Every row comes from one small tree of marks. The marks that hang from a mark follow it in brackets, in alphabetical order. Every link used is in the known rows. Which tree was each row made from?
Each row is shifted at random along 7 fixed directions that mean nothing.
Known rows
nozini{pevov{vime{buret}} sosu{bodet zuru{keda{kirofe}}}}: [-137  325  103  -34  -33  -94  -35  -41 -158  126  -72  -36  138   21
  129  386 -155  -71 -132  -26   27  383  122  128  117   70  209 -117
 -346 -269 -196  355  142  220  -26   43  126  104  271  203  -19  204
 -180  248  255  192   94  107  -43  -78  -72  168   82   16  347  383
 -359 -233  -18 -136  -64]
kirofe{bodet{nozini{pevov} sosu} keda}: [-134   75  -29 -115  171  198   80   49 -102  370 -324  334 -101 -259
  -59  132 -218  182 -251  -55  145  475  122   13   51  -10  113 -263
 -163   28 -338  275  271  407  -45  -15  224   14  208  105  165   99
 -240  102  272  118  -21   86   14  -18  -52  -23  126  -84  399   40
  -95 -322  106   49 -155]
zuru{nozini{pevov{zota}}}: [ 204  -12   33 -237  165  106  -90  418 -200  355 -130  268  -32  151
 -277  323  167  140 -183  -46   36  237  227  -13   47  144  209 -104
 -216  -37  134  178  212  324   67  128 -257  247  278  -40  122   47
  -84   91  208  138 -133 -180  166   52  -35  234   47  -43  175  162
  -78 -512  -54   23 -190]
zota{sosu{bodet nozini pevov zuru{keda{kirofe}}}}: [-215   50  145  -99   78 -198  -12   61  137   32 -257  -34  288 -161
  -82  223 -141  -10 -203   10   19 -173  351  -49   14  182  -41  105
 -222 -193  -45   92  114  200  -31   33   64   59  198  285  -21    8
  -66  275  208   36   63  216   21   68  -31  257  -91   25  337  386
 -171 -412   71  -19 -332]
bodet{nozini{sosu{pevov{vime{buret} zota} zuru}}}: [ 364  -20  -11 -394 -191 -646 -206  477 -206  161   94   92  263  -35
  200  207  247  127 -434  182  219  428   38 -370  238  -91  157  -92
 -243 -400  266  357  275  319 -200  -31 -177   99  583 -289  -66   51
 -205  256  202  236  -78 -660  -19   12 -269  102  213  162  -62 -192
  175 -179  -97  -92   85]
vime{bodet{nozini sosu} zota}: [ 348  -84 -167 -221  109  -29 -166  259 -208  329 -376  376  -54 -190
  -49  491  318  144 -236    5   16  537  149 -125  223   54  153 -166
  -59  -56  -85  307  285  342   29  146 -120  153  333 -128  -24   18
 -161  446  114  136 -129 -251 -174  -30    5   -7   31 -193  343 -382
   41 -297   42 -201  138]
buret{bodet{sosu{pevov{nozini vime} zuru{keda}}} nekuz}: [   1  -14  -17   59  112 -263  -10  -25 -317  164 -649  109   14 -540
  197  237 -142 -112 -263  -71  237  302  271  -78  302 -152  -54 -331
 -201 -271 -486  379  123   98  -89  -18  167  -23  397  334  -77  -15
  229  353  177   70 -112 -178    9  -75  -70   94 -104 -105  -83  125
 -162 -174   11  -42  256]
buret{nekuz pevov{nozini{sosu} zota} vime{bodet} zuru}: [ 301  125  222   22   82  -34   -3  283 -255  260  -86  289   16 -215
  146  448  288 -189 -336  273  181  464  316  -58  304   46  372 -135
 -264 -144  -38  163  240  132  191    3  -69   42  134  -35 -231  169
  -46   25  203  153 -362 -115   27 -119  195 -121 -163  -30 -179 -124
 -191 -267  -74 -228  283]
keda{kirofe{bodet{sosu{zuru}} vime} nozini{pevov{zota}}}: [ 171  -27    8 -141 -155   40   24  215 -108  424  -13  209   66  243
 -207  271  -65    3 -378  145  -34  311  276  198  278  145  367  114
 -307 -344   77  123  375  520   75   85   -2  164  430  -76  -91 -290
 -254  291  102   10  208  -69  111  -59   73  -18   -8   16  212 -154
  -24 -375 -182 -218  -39]
zota{kirofe{bodet{nozini} keda{sosu}}}: [ -47  -67  -68 -285  210 -155  102  229  -85  273 -420  420  -26 -168
 -189   55  189  162 -463  -60   96   -8  307   52  237  133   25 -114
 -146  -28 -174  198  213  251 -112   13   22   83  223  101   16 -186
 -102  518   45  -88 -244  -79  192  129   26   82  -34   83  259 -150
  151 -208  236   57 -200]
nozini{pevov{vime zota} sosu{zuru{keda{kirofe}}}}: [ 127  104   39 -222   30 -185 -130  128 -235  212  -33  151  165   14
   18  361 -140    0 -141  -75  170  444   42 -101  124 -121  351 -224
 -510 -122   30  227  209  254 -151   -4  -54   76  507  -53  -10    2
 -145  162  259  125   83  -99   95  -80 -180  207   13  -18  111  304
 -362 -248  -91   20  -54]
sosu{bodet nozini pevov{vime{buret zota}} zuru{keda}}: [ 165   69 -134   49  223   32 -185   39 -199   58 -396  160  259   38
  -89  679  141 -116 -161   61 -193  147  414  -56   14  364   27 -142
  -54 -388  -24  272   33  118  248   83 -126   53  319  226   70   91
   24  425   30  478   -1   48   69 -632  102  207   75 -118  437  157
 -121 -322 -187 -197    0]
zota{vime{bodet{sosu{nozini}}}}: [ 350   82  -79 -222  -66 -132 -197  157 -141  303 -533  221 -289 -547
   -3  114   56   69  -79 -287  136  503  -13   79  142 -215  193 -143
   19  244 -189  386  271  404 -200   85  -48  -25  580  249   18  331
  -41  395  212   50 -170 -454 -274  342 -231  -15  -75 -215  181 -207
 -101 -304  138   94  138]
vime{buret{bodet{sosu} pevov} zota}: [  93  333  415  137  -43  195   21   84  -58  393 -130 -122  -69  292
   -7  307   38  -43 -249  184   70  289  410  -49   83  308  179   54
   17 -178  158  164   85  253  257  148  -10  129  -96  -39  237   -8
 -208  -60  112   35 -126  483  -57  259  207  186  167  -80  534   75
 -280 -388  -21 -232 -107]
pevov{nozini{sosu} vime{buret{zuru{keda}} zota}}: [   3  247  257   -3  243 -223   17  502 -310  175  108 -189  168  430
  105  370  217 -109 -611  431  340   52  255 -252   85  379  147   -8
 -216 -401  189  111  100  -23 -179  287 -104  358   73 -408  118 -103
 -517  187  366  131 -376  151  -27   48  -91  407  -12    4  224   34
 -195 -297   27 -227  -87]
bodet{nozini{pevov{vime{buret{nekuz} zota}} sosu{zuru}}}: [ -59  303  160 -159  110 -330 -127  557 -301  170   12 -179  100  149
  116   27  177   72 -644  340  226  239  166 -329  178  187  105 -164
  -88 -387  217  323  128   59 -246  177  -64  273  323 -219 -110   60
 -291  363  287  184 -170 -129   67  -16  -11  164  214   64  153  -40
    7 -228   83 -271  -22]
sosu{bodet{nozini} pevov{vime{buret} zota} zuru{keda}}: [ 178  -15   49 -219  170 -431 -190  334 -255   87 -124  130  330  164
  -83  217  170   29 -470  146  260   76  408 -299    8  173   58   31
  -66 -400  251  253   66   96 -173  -32 -239   45  342 -113  135  -94
   22  351  155  395 -308 -159  248 -196 -216  314  119   44  255  129
    9  -82    8   87 -211]
nozini{sosu{bodet pevov{vime zota{kirofe}} zuru}}: [ 108   29   42 -240  -23 -495  -80  148 -327   71 -134  168  264  -20
  -15  160  145   24 -375   67   35  208  257  -99  272  119   88   34
 -348 -362  192  219  314   55  -26  -11 -161   48  395   35 -115 -142
  102  395   23   45  -28 -285  158  -52 -148  140 -116  245  -12  119
  -62 -244  -55 -106  -93]
keda{nozini{pevov sosu}}: [  86   96   41 -221   93  349   66  223 -123  317  -69  305  -11 -110
  -53  229 -149  103  -60 -193  286  577  -71   -2   49   26  295 -104
 -210  168  -18  193  309  419  -47  248  -46  158  207 -203  -93  267
 -381  -23  409  125   30  -30 -193  185 -186  -15   27  -33  159  148
 -210 -526   65   10  -58]
zuru{keda{kirofe} nozini{pevov} sosu}: [ -47   -8   39 -244  179  -22   67  316  140  138 -202  203  116  110
 -155  402   87  115 -226   31  -12  -95  245  -19  160  145  244 -111
 -283  -47   29   98   78  231   28   18   40  287  180   95   -3   48
 -128  163  354   94 -296   20  220  178  128  254 -130  -93  182  351
 -188 -483  -25  111 -307]
keda{kirofe{bodet vime}}: [ 306  -96   52 -221 -106  149   68  399  -54  286   19  582   93  239
 -228  391  167   71 -407  124  290  313  269    0  288  195  248   97
 -185    9  151   93   92  508   57   23  -49  150  253 -281 -129 -269
 -282  280   36   29 -193 -213   95   61  -13   83  -62    2  -12 -224
   87 -282 -120  -92 -157]
kirofe{bodet keda{nozini zuru}}: [ 346 -148  -72 -250  -38 -216  -73  389  -57  251 -212  393  -34 -165
 -115   40  -10  -50 -272 -299  454  262  -38  143  271  -70  278 -201
  -32  107 -179  142  250  550 -332  -15  -64   70  449 -137 -177  -59
 -205  333  187  -12 -244 -554 -168  216 -243   -8   33   30 -129 -274
  299 -202  117  130   21]
pevov{nozini{sosu} vime{buret{bodet nekuz} zota}}: [ 281  235  323   87 -188 -315  -54  460 -323  449  -47 -268   33  208
   53  280  237  -64 -451  255   96  259  293  -87  306  265   73   73
  -60 -456   55  395  242  182  -78  376  -74  253  154 -181  -14   23
 -211  191  222  -45 -145 -125 -188  398   56  261   93   14   89 -126
  -50 -370   29 -354  272]
bodet{nozini{pevov{vime{buret} zota}} sosu{zuru}}: [ 257   94 -162 -268   44  -58 -121  200 -266  297 -107  311  -54 -130
   51  422  145  217 -239  -14   86  582   83 -224   85  -82  309 -225
 -173 -262   28  319  189  328   -8  -37  -60   43  467  -17  114  212
 -134  187  167  420   69 -302   77 -303  -65   -3  304  -26  286 -153
 -113 -160 -149  -32  153]
buret{nekuz pevov{zota} zuru{nozini}}: [ 114  178  479  -60 -180 -276  -92  538 -130  447   38 -208 -121  320
 -110    0  204  -97 -362  121  -28  -52  358   65  163   91   -9  -14
 -286 -487  316  131  132  276   33  279 -327  386  222    8   33 -226
  -69  -74  158 -165 -122  -61  102  314   89  245    8   19   49   98
  144 -515  -34 -132 -136]
vime{bodet{sosu} buret}: [ 321   20 -106 -340   41  295   23  170 -194  288  -25  439  -83  129
  -36  407  191   24 -254 -120  246  573  145 -125   61   79  247  121
  -76   18   85  281  132  348  115  185 -230  187  -13 -311  138   95
 -362  163  132  275  -45   53 -192   58 -142  175  148 -143  453 -250
 -129 -281  -49 -107   -3]
zuru{keda{kirofe} sosu{nozini}}: [ 123  -58   27 -223  236 -157  -41  231  160  127 -383  318  149 -159
 -216  382  105  141  -60 -103  149 -174  330  -87   90  146  206 -107
  -64  143   66   71  -50  260  -81  -41  136   62  233  162   50  150
   25  172  281  162 -405   33  167  194   43  191 -150 -148  200  245
 -247 -387  157  320 -207]
nozini{pevov{vime{buret{zuru}} zota{kirofe}} sosu{bodet}}: [ 250  344  227 -156 -228 -511  -80  168 -369  360   18  -83 -174  137
  -56  -12  161  -67 -197  -58 -201  246   95  269  296   62  310   20
 -247 -433  231  345  310  152  -63  171 -173  130  427  189   51  144
  119  159   56  142  -60 -251  129  200  -83  118   97  240  211  105
 -160 -258  -18  -38  100]
bodet{sosu{nozini zuru}}: [  41   51   30 -173   87 -301  -95  290   -4  180 -354  158  -34 -253
  -80  154  101  254 -208  -61   93   16  250  -65   47  161   15 -189
   29  -66   38  196  100  281  -96  -17  114  112  395  212   78  138
  -48  189  133  116 -133 -159  139  117  -10   83  -44   -5  146   -9
  -20 -431  126  105  -85]
pevov{nozini vime{bodet buret{nekuz} zota{kirofe}}}: [ 440  168   -1  -69  125  -54 -182  536 -328  100 -219  427  111 -243
  -68  421  376 -129 -508   10  527  274  238 -289  332  265  459  -83
  165  188  -34  154  -78  175 -219   76   21 -156  114  -76 -102  417
  -12  452  256  339 -563 -312 -164  116   83  186  129  -24  -42 -250
 -361   61   36  -12  332]
bodet{sosu{nozini pevov}}: [-111  -37   76 -175  122  146   57  162 -136  275 -227   63   55 -114
    6  200  -65   81 -237    5  180  253  233 -156   -4   72  -93   38
 -220 -115   27  207  167  275   38  215  -10  199  188  -71   73   22
 -304  111  275   20  107  169 -164   71 -191  164  -31 -171  321  124
  -32 -537   90  -72 -262]
buret{bodet pevov zuru}: [ -25  337  639  129 -406  155   32   60   59  472  -48 -186 -130  -12
  139  115 -223 -142  -47 -128  339  499   66  174  181  -55    4  -20
 -313 -197  -92  127  209  566  -11  327  -48   81  111   91   14   48
 -315 -338  218 -197  171   97 -381  545 -106   54   69  -36  186  297
 -177 -403   -9 -219 -133]
sosu{pevov{nozini zota} zuru{keda{kirofe}}}: [ 318 -193   14 -168  -36 -196 -172  231  -24  273 -196  249  293   30
  -78  644   23  -37  -39 -118  -13  125  277  -21  171   55  160 -136
 -477 -272  -59   82  153  379   91   44  -70   17  431  115   69  -30
   -5  170  109  111  166 -145   12 -167   17  330   15    5  100  186
 -183 -383 -175   53   10]
zota{kirofe{bodet{nozini{pevov sosu}}}}: [ -41   43   93 -312  -45  200  255  391  -53  390  114  417   69  226
 -196  277  115  260 -420  163 -207  270  264  -19  160  331  164  153
 -279 -307  163  210  348  318  155  314  -31  256  105 -142  -55  -21
 -362   97  109   40  135   81  185  121  176  -17    2  125  385   -7
   53 -484  -50 -132 -248]
pevov{nozini vime{buret{bodet}} zota{sosu{zuru}}}: [ 317  159  136  -17 -290 -110  -39  142  -94  423  -22  -49   67    3
   65  546  142   44 -248   45  131  400  145  -90  166   78  175  121
 -262 -443 -142  232  347  416   14  228 -127   29  184   15  162  104
 -261   47  150   86  256 -254 -270  169  -29  232  205  122  227 -115
 -227 -304 -253 -339  240]
zuru{keda sosu{nozini{pevov{zota}}}}: [-191 -180  -77 -281  423  131   -3  191 -210  205 -273  -24  224   32
  -54  252   76  -31 -360  207  296  129  185 -239   19  137   68  -85
 -390  -55   55  205  167  164 -113  160 -221  213  143 -119   32 -107
 -263  236  391   49 -191  129  -19  -98 -175  262 -171 -174  308  336
 -107 -429  100  -80 -426]
vime{buret zota{sosu}}: [ 458  130 -153 -330  202  180 -211  -99 -314  325 -527  320 -407 -168
  -88  160  101   27   82 -462  224  505  -82   34  153 -211  247 -186
  -52  260  -34  185   86  277   -6  194 -410   88  259  -14  208  110
  -12  313   34  240  -77 -152 -229   69 -339  294  303  -71  442 -206
 -278 -370   97    7  156]
zota{sosu vime{bodet{nozini}}}: [ 280  175   92 -282 -186   35  -44  327  115  339 -115  225 -103 -196
   -7  220  115  199 -289  -84  179  518  -91 -165   54 -137  180   93
 -157   64   -9  215  391  420 -186  264 -187   63  319 -110   30  177
 -413  238  287  -11  -11 -317 -344  416 -154  102   44  -42  324 -252
  -91 -329  -46  -83  -52]
pevov{zota{sosu vime}}: [  84   71    6  -61  -28  -52   46  290  -11  274  -98  -19  127  118
   91  513  339   88 -390  428  -60  301   12 -151   78  128   58  -97
 -446 -153   36  190  353  215  110   91 -143  213  226  -68    8 -236
 -296  407  143 -301 -100 -156 -173  -90  143  197 -157  111  207 -182
   14 -410 -221 -333 -193]
kirofe{vime{buret zota{pevov sosu}}}: [ 215  396  265   63 -140 -154  -64  377  262  116   17  -16   95   75
   25  252  267   19 -432  395   31  124   13 -278  193  318  410 -187
    0   59  178   49  148  302   84  -46  138  -21  187  -35  160  136
 -293  224  270  113 -457 -156  -42   48  230  179   99  187  177 -178
 -294 -362 -296 -171   -4]
bodet{nozini{pevov{zota}} sosu{zuru{keda}}}: [ -19 -127 -175 -233   23 -287 -105  204 -186  332 -274  -14   53 -138
  154  320  100  121 -309  155 -130  372  -12  -81  145  -79   13 -375
 -467 -411 -126  412  330  311  -76   62 -112  216  574   83   -6 -175
 -158  332  168  -26  125 -251   28 -259  -13   97    1  -33  279    2
  163 -325  -59 -152  -70]
pevov{vime{bodet{sosu{zuru}} buret{nekuz}}}: [ 282  190  -85 -226   95  -18  -79  157 -291  152 -194  407 -101  -51
  -24  253  157   -9 -348 -155  261  425  278 -161  120    9  229  -51
   39 -132   12  315    9  142   -5   53  -88   85  148  -51   75  127
  -28  322   76  407 -133  -54   50 -120  -55  136  155 -101  254 -244
 -236 -107  -61  -51  198]
bodet{sosu{pevov{nozini vime{zota{kirofe}}} zuru}}: [ 112  206  197  -27   28 -307 -110  226 -154  173 -344   73   72  -87
  -48  267    1  124 -365  -65   80   31  301 -137  223  190  173  -73
 -158 -285   56   -9  167   58  -80  127  143  -30  397  154  154  118
  -26  248  168  163   19  -28   68   87   24  302   20   83  130   55
 -401 -350  -81   13   57]
kirofe{bodet{nozini} vime{buret{nekuz pevov zuru} zota}}: [  -4  391  375  227  -66 -203 -116  443   -8   97 -157   52  116 -263
  223  119  171 -178 -584  577  471  322  246 -140  436  221  225 -371
  107  -57  -61  102  -60  424 -118 -159  290 -119  192   60 -235   73
 -150  203  284   96 -705 -270  -88   23  240 -194  201   46  -50 -244
  -30   21   22 -247  112]
sosu{bodet nozini pevov{zota{kirofe}}}: [ 123    5  189  -67 -124 -128  -75  229  -67  306 -148   78  267  -45
 -229  299  106   16 -147   -4 -137   37  365   27   97  322   17  175
 -204 -238  189  156  244  329   97  208  -91  -26  233  208   32  102
   30  109  120    3   74  -13  -57  116   42  179  -30   50  302  255
  -82 -453    0    1 -211]
bodet{sosu{nozini{pevov{zota{vime}}} zuru{keda}}}: [  66  104    8  -61 -272 -173  -86  315  118  214  -25 -130  214 -183
  216  432  -54   70 -295  266 -117  441 -132 -202    5   43  195 -283
 -394 -187   72  282  336  435 -103   15    0    8  591  140  -31  134
 -398   37  353  -30  124 -289 -154 -103  119   82  -26  -44  181   94
  -62 -378 -299  -82  -56]

Write each row's tree
[ 104  -94   -1 -423 -337  -99  145  641  278   54  255  245  187  -93
   32  216  354  125 -621  191   26  -38  -81 -485  174  249  228  100
 -224 -141  316   42  195  412  -24  120 -188  138  259  -94 -246   59
 -467  230  138  -35   74 -449  -62   97  151   35 -104  281 -116 -187
  286 -381 -301 -171 -143]  zota{kirofe pevov sosu{nozini zuru}}
[ 201  -70   24 -181   29 -316  -76  336  -37  193 -293  306  232 -182
  -44  479  358  145 -346   78  -50  316  345 -116  231   80   89 -112
 -172 -249 -128  376  310  221   47   28   97   65  422  -11  -63   94
  -17  558  181  216 -181 -322   58  -44   66  -17 -115  -41   90 -191
   45 -276  -88 -186   21]  keda{sosu{pevov{vime{bodet{nozini}}}}}
[ 363  101  145 -125 -241 -146 -252  219 -271  443 -164   60  -38 -135
   -7  235  -17   65  -52 -231  237  684 -157   20  166 -210  275 -283
 -350    1  -27  348  270  475 -222  139 -113  -37  604   -3   83  215
  -50   65  288  107   32 -476 -202  156 -282  178   93  -25  -10  106
 -213 -331 -119    5   60]  nozini{pevov{vime zota}}
[-124  317  253 -161  226  -59   12  218  -34  208 -149  115 -112  -57
  -86  160  -80  165  -53 -226  199  161  225   94   75   23   98  -70
 -203  -64 -102   27  275  227  -95  216   12  323  163   -4   79   93
 -335   26  351  -61  -72    2  -76  400 -212  164   75 -105  313  196
 -266 -542  202   46 -177]  keda{zuru{nozini{sosu}}}
[ -24  351  275   63  108  218 -154  143  -81  261 -216    6  124 -101
  -25  288 -134  -78 -159   54  367  606   84   -5   -1   70  299 -134
 -258  270 -184  156  304  329 -134  103   73 -146  185  116  154  306
 -206  185  406    8 -180   61 -282  173  -88  175    0 -116  376  285
 -621 -242    3  -80 -248]  nozini{pevov{zota{vime{bodet}}}}
[-194    6  153 -180   66  -84  114  246   96  127  -38  330  388   89
  -34  441  -14  166 -311  270   -9  155  505  -84  197  280    6   75
 -296 -362  -59   70  237  322  173   21  248  164  112  -19 -114 -115
 -241  268  108   36   99  115  133  -42  123  -28    3   78  288   82
  -40 -379   18 -201 -277]  keda{kirofe{bodet{nozini{sosu{pevov zuru}}}}}
[-136  159  211  -99   61 -139  -66   95  192 -163 -290  285  347 -439
   51  296  -90  162 -112 -133  325  304  285 -135  139  142   49 -142
  -84  129 -132    0  183  337  -26 -157  117 -104  116  219  -96  285
 -112   51  374  224 -219 -242  -63  212 -108   45   68   62   26  273
 -293 -367    5   26 -108]  keda{sosu{bodet pevov zuru{nozini}}}
[ 113  106  -60 -107  196  -14  -99 -103 -325  182 -474  326   35 -337
   54  393   -2  -62  -37 -159  110  623  169   79  218 -124  119 -227
 -296  -12 -393  405  307  164  100   69  103   26  339  109   13  191
   57  453  181  179  -58 -136 -144 -112 -218   19 -117 -116  173   77
 -348 -330   10 -176   62]  nozini{sosu{pevov{vime{bodet}}}}
[  72  -13   86 -260   10   69   19  244  -67  256 -126  159   -3 -125
 -168  131  112  181 -251  -89  219  189  147 -132  -25  151   -3  206
  -54   19  136  189  210  326  -98  234 -250  162  104  -81  -11   75
 -266  117  231   56  -31  -78 -164  306 -226  162  -44   12  236    6
   58 -505  114  -60 -202]  zota{sosu{bodet nozini}}
[ 176 -252 -187 -354   48   33  100  303   96   96 -211  566  166   18
 -148  554  186   91 -260   74  -83  152  231    7  338  127  352 -130
 -244  -21  -56  173  111  403  139 -107  -19  213  218   52 -186  -29
  -51  273  207  198 -327 -333  240   21  177   35 -146  -53   11   42
   50 -382 -181   25 -123]  zuru{keda{kirofe{bodet}} nozini{pevov} sosu}
[ 208  185  -79 -261  276   92  -75  255 -224  163  -43  417  117  -58
 -112  374  253   56 -459   79  363  360  358 -437    3   71  262  100
  -34 -172   67  159  105  139  -48   98 -203   19   -8 -200   97   86
 -163  318  183  410 -121    8   18 -211  -30  141  268  -48  424 -237
 -308  -39  -63 -150   81]  pevov{vime{bodet{nozini} buret{nekuz}} zota{sosu{zuru}}}
[  89  261  124 -270   61 -297 -242  344 -191  353 -264 -245 -207  134
 -117 -205  169  -26 -477  -16  -50   60  197   -3  180   78   99   18
   -7 -359   91  338  231  115 -177  356 -299  245  283   62   98   47
  -53  508   88  170   28  -10    1  194   -7  325  265   44  532 -144
  -53 -339  131 -285  -20]  vime{bodet{nozini{pevov}} buret{nekuz} zota{sosu{zuru}}}
[  81   76   -4 -119  191  109 -168  -41  -52  141 -499  377   18 -381
 -189  288 -161   93  120 -433  207  242  223   63  -77   93    9 -176
   -9  117 -151  166   50  358  -87   97 -108  -72  296  338   96  255
   13   50  170  311  -36  -36  -12  -35 -215  142   30 -146  345  330
 -267 -377  144  235  -87]  sosu{bodet nozini zuru{keda}}
[ 284  -67 -178 -222  217 -320 -149  259    6 -103 -463  427  252 -385
  -46  408  209  -69 -405   11   95  -18  169 -231  322  218  353 -219
 -102   82 -116   31  157   71  -49 -110  -10 -171  317  187  -66  153
  126  541  100  259 -336 -285   97  -99  159  239  -99  174   31  -76
 -318 -174 -134    0  113]  vime{bodet zota{kirofe sosu{pevov{nozini} zuru{keda}}}}
[  43  -29   82 -348   41  180  122  304  142   23  114  413  194   78
  -63  476  154  185 -250  -96  356  312  187 -233  147  153  156  200
 -211 -112  173 -107  244  366    7  141 -268  284  -93 -302 -197   -4
 -524  -75  375  135  -96 -243 -222  239 -161   58   28  -74  113    6
   38 -448 -101  -81 -197]  keda{zuru{nozini sosu{bodet}}}
[ -10   94  -86 -275  146  127  278  398  247  100   69  432 -100   38
 -190  329  255   53 -447  -27 -225 -253  126 -191  110  189  317  -52
 -286 -148  -22 -104  249  162  233   11  -77  291   76   85    2  -78
 -359  302  112  -73  -29  -56  168 -147  308  104  -27  154  190  -70
   81 -410 -265  -20 -187]  zota{kirofe{keda{zuru{nozini}}} pevov sosu}
[  88  -44   -2 -179  148 -386  -84  259   33   24 -205  233  289  -48
  -61  418    5   57 -236  101    6  -60  391 -180  129   81  199 -158
 -261 -160   94   36   79  208   40 -226   67  118  344  110   71 -125
   38  197  211   96 -227  -47  294  -36   71  269  -10  -48  156  218
 -211 -304  -73  174 -161]  bodet{sosu{pevov{zota} zuru{keda{kirofe} nozini}}}
[-129  177   53   34  182 -225   17  316   73   88 -380   99  130 -130
  -43  500  279  237 -295  255 -105    9  257   13  213  253  164 -354
 -154 -163 -212  241  185  136   81 -104  354  181  284  326   10  260
   49  313  364  152 -447 -268  232   -9  282   44 -212   31  -18  205
 -201 -468 -128  -93 -136]  zuru{nozini{pevov{vime}} sosu}
[  20  -93  234 -231 -282 -565  -88  334  160  159 -186  -91  321 -162
  138   98  171  200 -331  143  152  204   85 -147  303   49 -123   12
 -203 -287   91  268  323  383 -191   81   16   87  305  -11 -152   58
 -133  165  352  -25 -212 -471 -231  436 -162   77  -84  115  -13   46
  230 -427   63  -81 -203]  zuru{sosu{bodet{nozini} pevov}}
[ -14 -187 -171 -279  102 -182  -24  140    0  -75 -302  218  267 -365
   59  242   56   15 -318   53  133  119  101 -243   76   92  -49  -93
 -181  -86  -26  233  159  224  -44  -60 -178   49  310  109 -187  -15
  -81  342  161  165  -84 -263  -16 -174 -139  113 -126   84   45  101
  155 -353  -55  -78 -169]  zota{sosu{bodet nozini pevov zuru{keda}}}
[ -66  170  268  -93  -45 -314 -134  192  -68  296 -170 -293   86   25
 -153 -144  -91   59 -278  -32  146   71  115  131   51  149  135   86
 -157 -194   59  150  414  281 -258  194 -142   91  274  124   48   18
  -65  212  295  -37   16  -58  -67  362 -170  227  -24  215  255  212
 -163 -471  112 -108 -221]  keda{nozini{pevov{zota{sosu{bodet zuru}}}}}
[ 126  224  311  -67  164  434   84  233  -61  305  -97  435 -137  -19
  -40  354  130   -1 -320   21  369  424  315  -62   40   36  254   60
 -108  -67   60   20  114  244  123  179 -144  117   84 -133  -50  158
 -315  -40  175  296 -204  194   43  -51   14  -63  -29 -199  258   19
 -174 -248   23  -98 -178]  buret{pevov vime{bodet{nozini}} zuru}
[  25    6 -248 -181   98   42   63   92  -64  -77 -298  365  301 -435
  124  375  -10 -190 -486  -26  354  277  -44 -201  221  -26  288  -72
 -281  -19 -290  148  228  198 -167   67    8  -71  289    7 -256   68
 -200  580  288  129  -62 -193 -214 -150  -81   76 -162   38   74   -1
 -242  -61 -155 -157  -16]  zota{kirofe sosu{pevov{vime{bodet}} zuru{keda{nozini}}}}
